Below is a small trained network, with its code and all its weights. Each question gives an input and a target symbol and asks what happens when units are switched off, that is, made to give their printed mean instead of their output.

import numpy as np


def w(rows, s, z=0):
    codes = np.array(rows[::2]) - 128.0
    scale = np.full(codes.shape[1], s)
    scale[-1] = z or s
    return codes * scale


def f(y):
    return np.maximum(y, 0)


def softmax(a):
    e = np.exp(a - a.max(-1, keepdims=True))
    return e / e.sum(-1, keepdims=True)


def log_softmax(a):
    a = a - a.max(-1, keepdims=True)
    return a - np.log(np.exp(a).sum(-1, keepdims=True))


def net(x, mask):
    ids = ['αβγεζθλξπστφψω'.index(c) for c in x.split()]
    T = len(ids)
    res = E[ids] + P[:T]
    r = res
    for j in range(2):
        rows = slice(2 * j, 2 * j + 2)
        q, k, v = (r @ M[0][rows].T for M in (Q, K, V))
        z = softmax(np.where(np.tri(T) > 0, q @ k.T / 2**0.5, -1e9)) @ v
        o = O[0][rows]
        res = res + np.where(mask[j], z, o[:, -1]) @ o[:, :-1]
    y = f(res @ A[0][:, :-1].T + A[0][:, -1])
    res = res + np.where(mask[2:26], y, B[0][:, -1]) @ B[0][:, :-1]
    return log_softmax(res[-1] @ U[:, :-1].T + U[:, -1])


Q, K, V, O, A, B = {}, {}, {}, {}, {}, {}
E = w([
[102,119,146,136,169,100,98,186,138,129,153,191],'α',
[97,135,129,163,127,91,187,106,131,194,110,40],'β',
[146,44,34,138,99,3,166,137,104,137,147,187],'γ',
[110,113,177,173,113,164,165,161,137,83,138,56],'ε',
[123,54,117,135,82,131,111,191,108,75,131,90],'ζ',
[178,163,146,134,117,57,73,178,70,112,99,163],'θ',
[69,100,137,156,106,157,188,244,76,86,128,140],'λ',
[109,110,103,83,143,94,111,193,98,57,56,144],'ξ',
[72,188,95,115,157,74,103,105,130,219,114,102],'π',
[211,154,180,79,32,163,45,124,128,126,146,49],'σ',
[176,220,102,92,157,142,65,136,151,148,222,188],'τ',
[116,170,142,194,121,133,226,149,163,41,135,183],'φ',
[117,149,107,201,128,99,173,140,231,206,30,71],'ψ',
[15,149,90,178,139,164,163,148,168,217,125,146],'ω',
],0.021)
P = w([
[95,90,204,146,200,11,133,165,195,143,226,82],'0',
[116,111,154,149,159,55,91,131,167,131,196,114],'1',
[124,122,133,159,142,97,94,133,149,115,162,104],'2',
[114,152,113,141,135,90,105,173,146,123,156,84],'3',
[120,164,88,141,127,114,112,189,137,126,132,81],'4',
[129,173,59,146,124,159,106,204,129,139,111,86],'5',
[127,185,48,128,108,147,107,210,125,141,105,80],'6',
[114,211,18,98,96,141,99,233,133,144,120,102],'7',
],0.011)
Q[0] = w([
[73,139,87,142,109,68,112,159,175,247,96,57],'h1',
[133,82,152,116,117,158,115,17,142,191,84,133],'h1',
[106,135,91,135,115,108,160,75,146,180,129,129],'h2',
[180,97,151,63,128,173,164,77,122,110,137,190],'h2',
],0.012)
K[0] = w([
[186,99,78,69,12,127,127,203,2,124,94,128],'h1',
[161,4,223,84,156,90,97,90,98,134,174,108],'h1',
[120,21,142,215,106,29,148,142,36,71,156,149],'h2',
[127,112,241,174,167,95,161,41,160,117,175,157],'h2',
],0.0092)
V[0] = w([
[255,157,160,158,109,73,87,152,181,131,88,110],'h1',
[135,111,106,57,132,141,44,141,80,113,164,33],'h1',
[117,161,129,149,161,187,86,90,191,176,160,119],'h2',
[83,132,98,132,210,111,120,99,168,109,66,135],'h2',
],0.01)
O[0] = w([
[138,223,158,110,83,128,195,44,174,147,53,250,216],'h1',
[43,143,195,80,108,149,27,74,173,68,207,97,130],'h1',
[81,240,139,90,195,117,138,175,191,86,111,88,2],'h2',
[209,105,229,61,51,143,118,164,152,146,68,29,100],'h2',
],0.011,0.0053)
A[0] = w([
[183,73,128,162,119,159,200,229,132,176,114,138,50],'n1',
[119,116,187,117,152,127,150,196,128,125,106,75,205],'n2',
[61,77,87,124,116,140,119,86,106,124,141,72,180],'n3',
[146,121,153,133,139,94,33,184,123,170,107,205,191],'n4',
[105,107,120,177,135,227,117,182,161,62,133,222,230],'n5',
[93,167,180,80,113,151,44,187,119,135,173,113,224],'n6',
[140,195,81,160,229,128,131,142,105,50,109,127,32],'n7',
[77,219,100,94,78,130,175,125,109,167,124,116,177],'n8',
[74,115,182,79,218,87,176,146,96,44,176,63,189],'n9',
[164,156,153,125,143,174,31,118,38,63,202,151,161],'n10',
[145,68,140,133,132,166,121,219,91,141,251,88,84],'n11',
[61,89,134,69,211,123,143,151,169,52,13,107,16],'n12',
[142,177,193,97,47,158,133,120,136,51,110,189,235],'n13',
[155,155,119,104,148,127,183,134,43,73,125,234,253],'n14',
[105,136,170,88,57,132,110,140,154,37,179,198,133],'n15',
[157,111,130,102,102,118,149,131,189,17,215,136,114],'n16',
[37,107,160,134,81,102,91,71,189,180,151,128,149],'n17',
[85,114,114,95,142,60,133,151,137,96,37,166,193],'n18',
[46,65,211,150,135,153,163,169,55,201,135,95,101],'n19',
[161,123,118,196,110,8,222,41,168,102,134,61,40],'n20',
[154,84,17,149,120,116,177,107,101,181,120,156,50],'n21',
[2,97,185,156,155,122,136,176,204,186,98,82,13],'n22',
[164,163,131,175,184,144,156,113,155,105,100,42,186],'n23',
[198,95,243,71,89,161,88,197,102,47,124,154,62],'n24',
],0.0081,0.0036)
B[0] = w([
[105,144,141,113,121,59,104,81,138,90,146,169,255],'n1',
[113,153,125,97,188,144,133,157,121,113,138,143,189],'n2',
[67,161,120,172,140,97,83,153,180,180,124,148,187],'n3',
[118,71,146,158,148,126,149,162,93,83,101,70,191],'n4',
[142,83,130,80,104,102,85,85,132,228,132,3,190],'n5',
[124,137,200,171,97,117,133,49,158,135,136,84,206],'n6',
[201,114,134,106,47,119,98,140,157,61,187,201,180],'n7',
[180,92,172,114,156,164,246,106,151,112,155,129,204],'n8',
[103,157,101,109,98,153,194,96,143,79,158,88,183],'n9',
[124,57,136,144,108,127,206,51,104,39,113,175,183],'n10',
[163,188,143,79,126,164,122,83,85,115,11,139,224],'n11',
[201,185,119,211,85,99,95,89,160,150,133,190,160],'n12',
[104,172,49,176,205,242,74,117,73,120,95,126,222],'n13',
[60,80,89,144,107,122,143,108,163,168,129,46,227],'n14',
[160,98,165,156,113,139,36,221,111,142,140,173,207],'n15',
[160,123,154,165,139,123,173,244,152,200,81,69,164],'n16',
[194,139,44,79,111,73,188,178,156,107,144,81,216],'n17',
[139,131,89,80,125,156,97,55,164,181,141,101,186],'n18',
[150,82,104,174,91,127,122,138,123,98,122,144,198],'n19',
[103,114,133,110,135,197,71,157,113,133,174,100,199],'n20',
[136,200,220,119,149,108,158,167,115,141,177,144,250],'n21',
[89,84,170,96,163,128,92,140,157,62,151,238,179],'n22',
[162,88,117,125,175,117,106,173,64,183,123,94,172],'n23',
[71,187,150,60,111,142,159,91,74,182,138,230,168],'n24',
],0.0071,0.017)
U = w([
[121,54,111,207,152,122,206,64,78,77,71,53,228],'α',
[74,67,137,107,182,214,187,205,92,158,163,13,224],'β',
[235,174,139,183,38,57,164,159,100,196,158,169,110],'γ',
[224,184,78,72,122,111,106,149,61,118,135,103,5],'ε',
[4,146,22,174,110,63,104,67,190,110,137,95,76],'ζ',
[143,165,105,102,87,151,243,82,126,175,81,98,167],'θ',
[82,128,37,251,181,167,35,207,102,238,94,60,253],'λ',
[184,53,155,165,21,102,142,138,213,178,29,5,175],'ξ',
[113,156,147,51,164,65,85,28,138,173,134,45,101],'π',
[194,184,133,165,48,173,91,106,161,91,192,165,143],'σ',
[201,56,171,106,50,199,100,83,107,144,92,207,15],'τ',
[28,251,198,121,101,147,124,115,95,160,127,126,8],'φ',
[208,97,177,117,170,109,57,112,185,208,76,112,78],'ψ',
[57,90,153,167,182,112,179,107,186,88,91,254,133],'ω',
],0.0057,0.003)

Each question gives the input, a string of symbols that net reads in full, and the target symbol t.
The units are the heads (2 rows each of Q, K, V and O) and the neurons (one row each of A and B). Each row of codes is followed by its name. A weight is (code - 128) times the scale printed after its matrix; where a second scale follows, it is the last column's (O, A, B and U).
mask holds one flag per unit, heads first, then neurons. A switched-off unit (its flag False) gives its mean, the last column of its rows in O or B, instead of its output. The means were averaged over made-up inputs and are rounded, as every weight is.
A unit's drop is (log p(t) with every unit on - log p(t) with that unit switched off) / (log p(t) with every unit on - log p(t) with every unit switched off).
The circuit of an input: a set's keep is (log p(t) with only the set's units on - log p(t) with every unit switched off) / (log p(t) with every unit on - log p(t) with every unit switched off). Starting from the 12 units with the biggest drops (on a tie, the unit counted first), units are removed one at a time, each time the one whose removal leaves the highest keep (on an exact tie, the one counted first), for as long as the keep stays at least 0.8.
units of the circuit, in order: the units of the circuit, biggest drop first
unit that matters most: the unit with the biggest drop
top k neurons: the k neurons with the biggest drops, biggest first
heads that matter: for each layer, one digit per head in row order, 1 if its drop is at least 0.15 and else 0, layers parted by /
input β γ ζ γ θ ξ ζ, target τ: units of the circuit, in order -> h2, n24
input λ ε ψ ζ π ψ β β, target ζ: top neuron -> n3
input τ ζ ω ψ ψ θ θ ω, target θ: units of the circuit, in order -> h1, n8, n17
input ε α γ θ τ γ α, target σ: top 2 neurons -> n7, n12
input β λ σ α ψ ψ ω ω, target σ: units of the circuit, in order -> h1, n15, n17
input ω α φ τ α α ψ, target ψ: heads that matter -> 01
input α φ ψ γ ζ φ ξ, target γ: units of the circuit, in order -> h1, n21
input φ θ ζ λ ξ φ ε, target γ: units of the circuit, in order -> h1, n21
input ζ γ ω α λ, target ε: heads that matter -> 10
input ζ ω ξ θ λ λ ψ λ, target θ: heads that matter -> 10
input γ λ ζ τ ω π ζ, target ε: heads that matter -> 11
input ξ ε γ θ ξ γ ω, target γ: heads that matter -> 01
input γ λ β θ α π γ λ, target φ: units of the circuit, in order -> h2, n24, n17
input λ φ τ, target γ: heads that matter -> 10
input λ τ ξ, target σ: heads that matter -> 01
input λ λ π, target λ: units of the circuit, in order -> h1
input ξ γ ζ θ ε ξ β, target ξ: heads that matter -> 11
input γ τ ε, target σ: units of the circuit, in order -> h2, n12, n7
input β γ ψ ζ τ, target θ: heads that matter -> 10
input α ω α β, target β: heads that matter -> 01
input β β θ ω π φ π, target θ: units of the circuit, in order -> h1, n8
input α σ β θ, target ζ: heads that matter -> 01
input α θ β σ π, target σ: heads that matter -> 10
input τ τ γ θ β, target θ: heads that matter -> 10
input φ ζ β, target ζ: units of the circuit, in order -> h1, h2, n3
input ω λ σ θ, target ζ: heads that matter -> 01
input λ α β ζ, target ξ: unit that matters most -> n13
input θ θ λ λ, target α: heads that matter -> 10
input γ β β, target γ: units of the circuit, in order -> h2, n21, h1
input φ θ λ, target γ: units of the circuit, in order -> h1, n21
